Below are the code and all the weights of a small trained network. Each question names an input and a target symbol and asks about switching units off, where a switched-off unit gives its printed mean instead of its output.

import numpy as np


def w(rows, s, z=0):
    codes = np.array(rows[::2]) - 128.0
    scale = np.full(codes.shape[1], s)
    scale[-1] = z or s
    return codes * scale


def norm(h):
    return h / np.sqrt((h * h).mean(-1, keepdims=True) + 1e-5)


def f(y):
    return y / 2 * (1 + np.tanh(0.7978845608 * (y + 0.044715 * y**3)))


def softmax(a):
    e = np.exp(a - a.max(-1, keepdims=True))
    return e / e.sum(-1, keepdims=True)


def log_softmax(a):
    a = a - a.max(-1, keepdims=True)
    return a - np.log(np.exp(a).sum(-1, keepdims=True))


def net(x, mask):
    ids = ['ΓΔαβζηθμξπσφψ'.index(c) for c in x.split()]
    T = len(ids)
    res = E[ids] + P[:T]
    u = 0
    for l in range(3):
        q, k, v = (norm(res) @ M[l].T for M in (Q, K, V))
        z = softmax(np.where(np.tri(T) > 0, q @ k.T / 2**0.5, -1e9)) @ v
        res = res + np.where(mask[u], z, O[l][:, -1]) @ O[l][:, :-1]
        u += 1
        y = f(norm(res) @ A[l][:, :-1].T + A[l][:, -1])
        res = res + np.where(mask[u : u + 12], y, B[l][:, -1]) @ B[l][:, :-1]
        u += 12
    return log_softmax(norm(res)[-1] @ U[:, :-1].T + U[:, -1])


Q, K, V, O, A, B = {}, {}, {}, {}, {}, {}
E = w([
[125,169,158,149],'Γ',
[147,78,145,3],'Δ',
[62,138,201,100],'α',
[31,126,116,126],'β',
[88,127,87,94],'ζ',
[77,65,97,51],'η',
[175,117,136,129],'θ',
[41,161,154,115],'μ',
[170,164,159,107],'ξ',
[155,54,113,163],'π',
[133,161,185,116],'σ',
[88,103,127,217],'φ',
[142,140,177,210],'ψ',
],0.024)
P = w([
[117,158,134,158],'0',
[80,67,152,169],'1',
[152,237,65,112],'2',
[145,245,57,120],'3',
[53,18,155,176],'4',
[159,255,45,111],'5',
[135,228,81,151],'6',
],0.005)
Q[0] = w([
[114,19,137,254],'L0H1',
[23,73,112,234],'L0H1',
],0.0089)
K[0] = w([
[130,83,133,247],'L0H1',
[105,92,58,193],'L0H1',
],0.012)
V[0] = w([
[200,39,136,161],'L0H1',
[182,2,89,221],'L0H1',
],0.0059)
O[0] = w([
[165,154,146,58,43],'L0H1',
[134,170,9,130,2],'L0H1',
],0.014,0.0032)
A[0] = w([
[192,48,44,230,128],'L0N1',
[109,224,152,73,150],'L0N2',
[167,108,68,195,103],'L0N3',
[74,115,93,89,57],'L0N4',
[119,244,182,89,122],'L0N5',
[2,217,140,107,147],'L0N6',
[127,136,34,178,154],'L0N7',
[104,115,37,86,2],'L0N8',
[64,123,52,34,112],'L0N9',
[229,133,170,231,147],'L0N10',
[132,133,230,85,141],'L0N11',
[161,73,153,124,153],'L0N12',
],0.0087,0.0065)
B[0] = w([
[149,210,76,87,156],'L0N1',
[149,130,165,190,172],'L0N2',
[97,174,98,95,133],'L0N3',
[188,61,117,124,122],'L0N4',
[137,192,181,176,189],'L0N5',
[67,48,168,186,253],'L0N6',
[125,224,144,66,161],'L0N7',
[114,59,127,136,123],'L0N8',
[183,97,124,91,160],'L0N9',
[150,223,89,90,205],'L0N10',
[174,135,122,148,252],'L0N11',
[150,122,95,2,153],'L0N12',
],0.008,0.0059)
Q[1] = w([
[192,89,129,135],'L1H1',
[137,244,2,31],'L1H1',
],0.0081)
K[1] = w([
[145,101,60,131],'L1H1',
[116,189,56,255],'L1H1',
],0.0069)
V[1] = w([
[118,198,120,51],'L1H1',
[109,15,83,2],'L1H1',
],0.0034)
O[1] = w([
[9,125,43,3,113],'L1H1',
[75,115,84,2,2],'L1H1',
],0.0045,0.0017)
A[1] = w([
[77,122,246,20,126],'L1N1',
[38,254,208,126,192],'L1N2',
[233,64,156,250,130],'L1N3',
[84,217,129,122,154],'L1N4',
[77,121,129,41,92],'L1N5',
[195,123,150,231,95],'L1N6',
[102,200,132,114,126],'L1N7',
[115,82,35,36,2],'L1N8',
[123,39,98,183,120],'L1N9',
[60,12,61,194,153],'L1N10',
[94,181,216,160,71],'L1N11',
[65,157,172,190,142],'L1N12',
],0.0073,0.0061)
B[1] = w([
[182,69,113,166,180],'L1N1',
[135,2,173,155,254],'L1N2',
[84,183,125,120,161],'L1N3',
[156,43,121,144,164],'L1N4',
[134,122,99,177,123],'L1N5',
[75,189,152,168,148],'L1N6',
[88,48,119,146,143],'L1N7',
[147,155,84,156,128],'L1N8',
[134,214,134,125,137],'L1N9',
[150,229,101,57,174],'L1N10',
[105,87,193,202,173],'L1N11',
[150,102,176,156,199],'L1N12',
],0.0094,0.008)
Q[2] = w([
[105,148,9,168],'L2H1',
[94,118,203,148],'L2H1',
],0.013)
K[2] = w([
[140,169,33,127],'L2H1',
[128,246,162,212],'L2H1',
],0.011)
V[2] = w([
[160,3,168,111],'L2H1',
[85,111,159,192],'L2H1',
],0.004)
O[2] = w([
[105,139,48,9,250],'L2H1',
[177,136,71,135,247],'L2H1',
],0.011,0.0022)
A[2] = w([
[58,105,102,56,153],'L2N1',
[188,230,179,145,151],'L2N2',
[148,18,204,151,178],'L2N3',
[190,157,103,124,53],'L2N4',
[103,136,98,53,2],'L2N5',
[160,57,117,142,66],'L2N6',
[63,154,7,205,145],'L2N7',
[144,177,122,16,66],'L2N8',
[221,89,139,174,143],'L2N9',
[74,143,125,43,20],'L2N10',
[113,254,51,108,75],'L2N11',
[226,178,142,28,76],'L2N12',
],0.01,0.006)
B[2] = w([
[103,162,80,171,151],'L2N1',
[26,196,118,106,156],'L2N2',
[193,191,1,73,252],'L2N3',
[26,138,173,111,125],'L2N4',
[48,138,114,132,128],'L2N5',
[119,151,166,6,127],'L2N6',
[219,71,133,161,152],'L2N7',
[87,193,196,174,146],'L2N8',
[79,148,105,64,170],'L2N9',
[27,75,157,109,127],'L2N10',
[228,93,92,77,145],'L2N11',
[82,53,194,170,154],'L2N12',
],0.0093,0.011)
U = w([
[142,165,152,230,106],'Γ',
[142,61,109,44,201],'Δ',
[153,14,195,116,76],'α',
[55,92,28,207,68],'β',
[36,152,119,128,177],'ζ',
[86,77,59,74,253],'η',
[76,148,202,89,131],'θ',
[57,33,163,204,5],'μ',
[153,214,143,77,138],'ξ',
[179,141,3,108,122],'π',
[201,129,195,108,90],'σ',
[165,80,37,189,130],'φ',
[127,221,38,186,55],'ψ',
],0.017,0.0065)

Each question gives the input, a string of symbols that net reads in full, and the target symbol t.
The units are the heads (2 rows each of Q, K, V and O) and the neurons (one row each of A and B). Each row of codes is followed by its name. A weight is (code - 128) times the scale printed after its matrix; where a second scale follows, it is the last column's (O, A, B and U).
mask holds one flag per unit, layer by layer, with each layer's heads first. A switched-off unit (its flag False) gives its mean, the last column of its rows in O or B, instead of its output. The means were averaged over made-up inputs and are rounded, as every weight is.
A unit's drop is (log p(t) with every unit on - log p(t) with that unit switched off) / (log p(t) with every unit on - log p(t) with every unit switched off).
The circuit of an input: a set's keep is (log p(t) with only the set's units on - log p(t) with every unit switched off) / (log p(t) with every unit on - log p(t) with every unit switched off). Starting from the 12 units with the biggest drops (on a tie, the unit counted first), units are removed one at a time, each time the one whose removal leaves the highest keep (on an exact tie, the one counted first), for as long as the keep stays at least 0.8.
circuit, biggest first: the units of the circuit, biggest drop first
unit that matters most: the unit with the biggest drop
top k neurons: the k neurons with the biggest drops, biggest first
drop when u is switched off: that unit's drop, to one decimal
input π Γ ξ σ μ, target π: circuit, biggest first : [L0H1]
input η μ π ξ α, target π: circuit, biggest first : [L2N3; L0H1]
input β η η β μ, target η: circuit, biggest first : [L1H1; L1N6]
input ξ Δ ζ μ α, target Δ: circuit, biggest first : [L2N3; L1N1]
input ξ φ ζ μ ψ, target φ: top 3 neurons : [L2N7; L1N7; L2N3]
input π Γ Γ π θ, target π: top 2 neurons : [L2N11; L1N2]
input η μ Δ α θ, target Δ: circuit, biggest first : [L0H1; L2N3; L2N12; L2H1]
input Γ Δ Γ ζ Γ, target Δ: circuit, biggest first : [L1H1; L2N3; L1N2; L2N6]
input Δ α Γ Γ σ, target Δ: circuit, biggest first : [L2N3; L1H1; L1N2]
input η Γ ξ φ Γ, target φ: top 2 neurons : [L2N3; L0N6]
input α Γ ψ, target ψ: circuit, biggest first : [L0N10; L2N2]
input φ μ α η α, target η: top 2 neurons : [L2N3; L2N7]
input ξ π ξ ξ ξ, target π: top 4 neurons : [L2N3; L1N10; L0N12; L1N1]
input π α σ ψ, target ψ: unit that matters most : L2H1
input α π α ξ β μ ζ, target ζ: top 3 neurons : [L1N10; L1N2; L0N5]
input φ ψ Γ α ψ, target φ: top 3 neurons : [L2N7; L1N7; L1N4]
input σ μ σ μ θ Γ, target Γ: top 2 neurons : [L2N3; L1N6]
input θ Γ ζ, target ζ: top 3 neurons : [L1N10; L1N2; L2N3]
input α β μ Δ σ, target Δ: drop when L1N10 is switched off : 0.0
input η α Γ θ η μ, target μ: unit that matters most : L0N6
input Δ ζ μ Γ Γ, target Δ: drop when L0N10 is switched off : 0.1
input μ α Γ φ Γ, target φ: drop when L0N7 is switched off : 0.1
input ξ α ζ μ ξ, target ξ: drop when L0N7 is switched off : 0.2
